Here is a tiny trained network, its code and every weight. The questions are about switching its units off for an input and a target symbol, where a switched-off unit gives its printed mean instead of its output.

import numpy as np


def w(rows, s, z=0):
    codes = np.array(rows[::2]) - 128.0
    scale = np.full(codes.shape[1], s)
    scale[-1] = z or s
    return codes * scale


def norm(h):
    return h / np.sqrt((h * h).mean(-1, keepdims=True) + 1e-5)


def f(y):
    return np.maximum(y, 0)


def softmax(a):
    e = np.exp(a - a.max(-1, keepdims=True))
    return e / e.sum(-1, keepdims=True)


def log_softmax(a):
    a = a - a.max(-1, keepdims=True)
    return a - np.log(np.exp(a).sum(-1, keepdims=True))


def net(x, mask):
    ids = ['Γζηθλμπσφψ'.index(c) for c in x.split()]
    T = len(ids)
    res = E[ids] + P[:T]
    u = 0
    for l in range(3):
        q, k, v = (norm(res) @ M[l].T for M in (Q, K, V))
        z = softmax(np.where(np.tri(T) > 0, q @ k.T / 3**0.5, -1e9)) @ v
        res = res + np.where(mask[u], z, O[l][:, -1]) @ O[l][:, :-1]
        u += 1
        y = f(norm(res) @ A[l][:, :-1].T + A[l][:, -1])
        res = res + np.where(mask[u : u + 12], y, B[l][:, -1]) @ B[l][:, :-1]
        u += 12
    return log_softmax(norm(res)[-1] @ U[:, :-1].T + U[:, -1])


Q, K, V, O, A, B = {}, {}, {}, {}, {}, {}
E = w([
[58,64,162,183,101,178],'Γ',
[133,72,96,75,170,77],'ζ',
[218,108,149,33,172,169],'η',
[182,165,235,111,168,111],'θ',
[223,90,49,27,168,135],'λ',
[79,209,224,109,224,53],'μ',
[148,188,165,51,214,126],'π',
[203,170,147,246,93,106],'σ',
[70,229,97,143,183,90],'φ',
[255,75,132,155,116,100],'ψ',
],0.0054)
P = w([
[93,148,229,23,12,95],'0',
[137,151,184,96,27,102],'1',
[143,145,162,118,102,71],'2',
[152,141,151,133,144,69],'3',
[160,140,141,151,175,81],'4',
[163,132,129,167,202,100],'5',
[167,121,113,182,227,123],'6',
[165,110,100,190,253,147],'7',
],0.0035)
Q[0] = w([
[131,48,252,89,157,47],'L0H0',
[156,89,186,104,240,171],'L0H0',
[159,121,194,137,209,190],'L0H0',
],0.004)
K[0] = w([
[63,107,190,75,62,85],'L0H0',
[3,74,145,143,54,197],'L0H0',
[42,35,136,176,123,212],'L0H0',
],0.0034)
V[0] = w([
[86,94,88,125,149,140],'L0H0',
[2,29,148,176,99,249],'L0H0',
[149,136,129,139,84,54],'L0H0',
],0.0032)
O[0] = w([
[165,130,120,158,184,130,1],'L0H0',
[178,155,56,113,185,2,76],'L0H0',
[127,134,111,110,85,162,228],'L0H0',
],0.0044,0.00094)
A[0] = w([
[147,92,76,95,190,93,3],'L0N0',
[107,85,133,33,140,181,65],'L0N1',
[101,101,108,150,166,163,146],'L0N2',
[121,73,107,152,70,149,80],'L0N3',
[76,121,220,79,140,186,106],'L0N4',
[133,123,153,107,83,254,121],'L0N5',
[84,177,134,35,133,181,162],'L0N6',
[110,95,159,145,97,148,75],'L0N7',
[126,144,189,136,147,183,27],'L0N8',
[74,204,113,87,195,126,193],'L0N9',
[116,75,193,152,62,190,112],'L0N10',
[123,54,137,138,93,223,59],'L0N11',
],0.0053,0.0031)
B[0] = w([
[78,79,155,194,78,108,166],'L0N0',
[169,157,90,181,94,34,174],'L0N1',
[120,145,118,131,92,64,176],'L0N2',
[162,107,200,169,106,106,155],'L0N3',
[109,190,2,43,123,170,242],'L0N4',
[65,150,105,9,209,139,196],'L0N5',
[153,103,143,196,42,41,217],'L0N6',
[86,129,170,143,136,90,158],'L0N7',
[149,209,132,125,149,179,154],'L0N8',
[203,148,100,191,76,121,253],'L0N9',
[141,121,179,127,141,24,226],'L0N10',
[133,55,75,178,167,46,172],'L0N11',
],0.0042,0.0031)
Q[1] = w([
[216,166,141,121,111,124],'L1H0',
[65,99,169,47,2,219],'L1H0',
[119,66,70,244,188,8],'L1H0',
],0.0073)
K[1] = w([
[82,91,121,140,164,73],'L1H0',
[126,151,190,69,12,117],'L1H0',
[172,147,100,172,254,158],'L1H0',
],0.0093)
V[1] = w([
[4,83,44,223,142,106],'L1H0',
[253,92,118,128,35,167],'L1H0',
[189,235,105,176,75,105],'L1H0',
],0.0039)
O[1] = w([
[152,148,121,149,1,117,40],'L1H0',
[11,147,207,137,180,66,124],'L1H0',
[79,57,170,92,118,237,253],'L1H0',
],0.0045,0.0021)
A[1] = w([
[28,110,110,103,164,125,29],'L1N0',
[27,153,125,120,221,118,10],'L1N1',
[190,159,214,118,103,153,196],'L1N2',
[100,78,203,144,126,163,78],'L1N3',
[39,176,10,122,74,171,54],'L1N4',
[86,143,144,172,135,184,150],'L1N5',
[135,111,2,68,153,125,1],'L1N6',
[252,119,152,165,134,138,133],'L1N7',
[98,104,206,217,121,100,109],'L1N8',
[54,127,161,110,152,105,116],'L1N9',
[197,169,150,47,189,191,63],'L1N10',
[109,122,90,228,50,143,147],'L1N11',
],0.0046,0.0031)
B[1] = w([
[191,160,83,24,115,120,145],'L1N0',
[234,197,172,88,156,165,157],'L1N1',
[97,91,80,104,70,72,252],'L1N2',
[110,65,104,136,188,191,155],'L1N3',
[28,148,90,153,207,82,143],'L1N4',
[118,112,192,120,157,144,161],'L1N5',
[168,210,185,75,145,170,145],'L1N6',
[23,91,108,158,92,125,245],'L1N7',
[130,181,103,84,206,106,232],'L1N8',
[147,131,165,91,106,160,200],'L1N9',
[3,122,100,129,149,99,195],'L1N10',
[73,138,175,95,198,78,213],'L1N11',
],0.0044,0.0027)
Q[2] = w([
[100,114,132,68,98,170],'L2H0',
[115,85,79,114,102,136],'L2H0',
[114,84,124,123,255,23],'L2H0',
],0.0091)
K[2] = w([
[76,141,174,85,107,187],'L2H0',
[79,178,173,117,115,72],'L2H0',
[216,153,111,255,174,190],'L2H0',
],0.0072)
V[2] = w([
[85,163,178,60,191,145],'L2H0',
[123,110,61,1,88,127],'L2H0',
[94,8,99,137,140,175],'L2H0',
],0.0049)
O[2] = w([
[188,120,64,171,49,171,251],'L2H0',
[152,175,25,216,200,154,205],'L2H0',
[145,223,102,63,140,2,43],'L2H0',
],0.0039,0.0027)
A[2] = w([
[51,202,189,173,164,148,113],'L2N0',
[82,136,110,81,207,237,2],'L2N1',
[114,100,138,174,220,155,48],'L2N2',
[252,104,87,59,142,128,4],'L2N3',
[149,172,109,170,153,60,104],'L2N4',
[115,57,158,190,116,184,169],'L2N5',
[219,150,55,237,1,92,31],'L2N6',
[167,176,87,144,52,227,185],'L2N7',
[99,120,194,125,172,92,120],'L2N8',
[99,178,135,94,149,227,2],'L2N9',
[252,184,120,81,151,173,51],'L2N10',
[138,78,35,204,115,138,102],'L2N11',
],0.0059,0.003)
B[2] = w([
[129,59,115,100,126,110,234],'L2N0',
[67,141,105,70,181,59,177],'L2N1',
[133,143,74,186,161,153,181],'L2N2',
[116,88,163,189,113,144,170],'L2N3',
[133,170,141,141,69,157,235],'L2N4',
[95,187,156,90,97,195,183],'L2N5',
[246,140,56,1,41,83,187],'L2N6',
[189,125,138,185,198,165,199],'L2N7',
[158,145,144,140,157,173,254],'L2N8',
[181,159,215,209,120,110,172],'L2N9',
[129,45,113,177,146,163,157],'L2N10',
[69,154,137,134,100,89,198],'L2N11',
],0.007,0.0032)
U = w([
[105,166,181,212,74,63,26],'Γ',
[164,130,96,96,67,84,254],'ζ',
[122,78,31,80,186,141,115],'η',
[133,224,192,62,180,94,76],'θ',
[161,32,66,182,120,158,111],'λ',
[199,154,142,184,136,187,168],'μ',
[127,248,62,144,165,150,83],'π',
[112,107,196,83,89,192,160],'σ',
[26,131,84,153,94,176,126],'φ',
[170,27,194,70,143,88,90],'ψ',
],0.012,0.0066)

Each question gives the input, a string of symbols that net reads in full, and the target symbol t.
The units are the heads (3 rows each of Q, K, V and O) and the neurons (one row each of A and B). Each row of codes is followed by its name. A weight is (code - 128) times the scale printed after its matrix; where a second scale follows, it is the last column's (O, A, B and U).
mask holds one flag per unit, layer by layer, with each layer's heads first. A switched-off unit (its flag False) gives its mean, the last column of its rows in O or B, instead of its output. The means were averaged over made-up inputs and are rounded, as every weight is.
A unit's drop is (log p(t) with every unit on - log p(t) with that unit switched off) / (log p(t) with every unit on - log p(t) with every unit switched off).
The circuit of an input: a set's keep is (log p(t) with only the set's units on - log p(t) with every unit switched off) / (log p(t) with every unit on - log p(t) with every unit switched off). Starting from the 12 units with the biggest drops (on a tie, the unit counted first), units are removed one at a time, each time the one whose removal leaves the highest keep (on an exact tie, the one counted first), for as long as the keep stays at least 0.8.
units of the circuit, in order: the units of the circuit, biggest drop first
k most important neurons: the k neurons with the biggest drops, biggest first
k most important neurons of layer l: the k neurons of layer l with the biggest drops, biggest first
input μ φ Γ, target σ: 3 most important neurons : L0N9, L0N10, L1N4
input π π μ μ Γ Γ, target Γ: 3 most important neurons of layer 0 : L0N4, L0N10, L0N6
input θ θ μ ζ φ, target φ: units of the circuit, in order : L0H0, L2N0
input Γ λ Γ μ σ, target σ: units of the circuit, in order : L2H0, L2N5
input ζ ψ ζ σ π μ Γ σ, target ζ: units of the circuit, in order : L2N6
input Γ ψ λ σ λ, target ψ: 3 most important neurons : L0N4, L0N5, L0N1
input ζ ζ σ Γ, target ψ: units of the circuit, in order : L0N10, L2H0
input ψ Γ ψ λ, target θ: 3 most important neurons : L0N4, L0N5, L0N11
input ψ ζ Γ Γ Γ μ μ ψ, target φ: 2 most important neurons of layer 2 : L2N5, L2N11
input φ Γ ψ σ θ, target ψ: 3 most important neurons : L0N4, L2N0, L1N7
input μ ζ μ η, target η: units of the circuit, in order : L0H0, L2N1, L0N5, L2H0
input Γ μ Γ μ, target Γ: units of the circuit, in order : L2H0, L0N9
input Γ φ μ λ λ θ ψ ζ, target θ: 2 most important neurons : L0N4, L0N0
input ζ Γ μ σ, target φ: 3 most important neurons : L1N7, L1N2, L0N9
input Γ ζ φ ζ, target σ: most important neuron : L0N9
input η ψ π, target π: units of the circuit, in order : L0H0, L0N4, L2H0
input μ Γ Γ η μ σ Γ φ, target ζ: 2 most important neurons : L0N9, L2N6
input π θ λ ψ Γ φ, target ζ: 2 most important neurons : L0N11, L0N9
input π σ Γ ζ φ ψ, target σ: units of the circuit, in order : L2H0, L1N7, L0N9, L2N5
input π θ η Γ σ Γ φ Γ, target σ: 2 most important neurons : L0N4, L1N11
input ψ π ζ λ Γ ψ φ, target θ: units of the circuit, in order : L2H0
input Γ Γ ζ Γ Γ, target Γ: 2 most important neurons : L1N11, L0N4
input ψ θ ζ η Γ π, target ζ: 2 most important neurons of layer 1 : L1N7, L1N2
input ψ η λ, target λ: 3 most important neurons : L0N5, L0N1, L0N6
input η ψ π φ, target φ: 3 most important neurons of layer 0 : L0N9, L0N5, L0N6
input η φ μ Γ ζ π, target Γ: 2 most important neurons of layer 0 : L0N9, L0N4
input φ θ ψ ζ Γ μ, target ζ: 4 most important neurons : L0N9, L2N6, L0N5, L0N11
input Γ λ Γ π ψ, target ψ: most important neuron : L0N4
input μ θ μ Γ ζ ψ, target Γ: 2 most important neurons of layer 0 : L0N4, L0N11
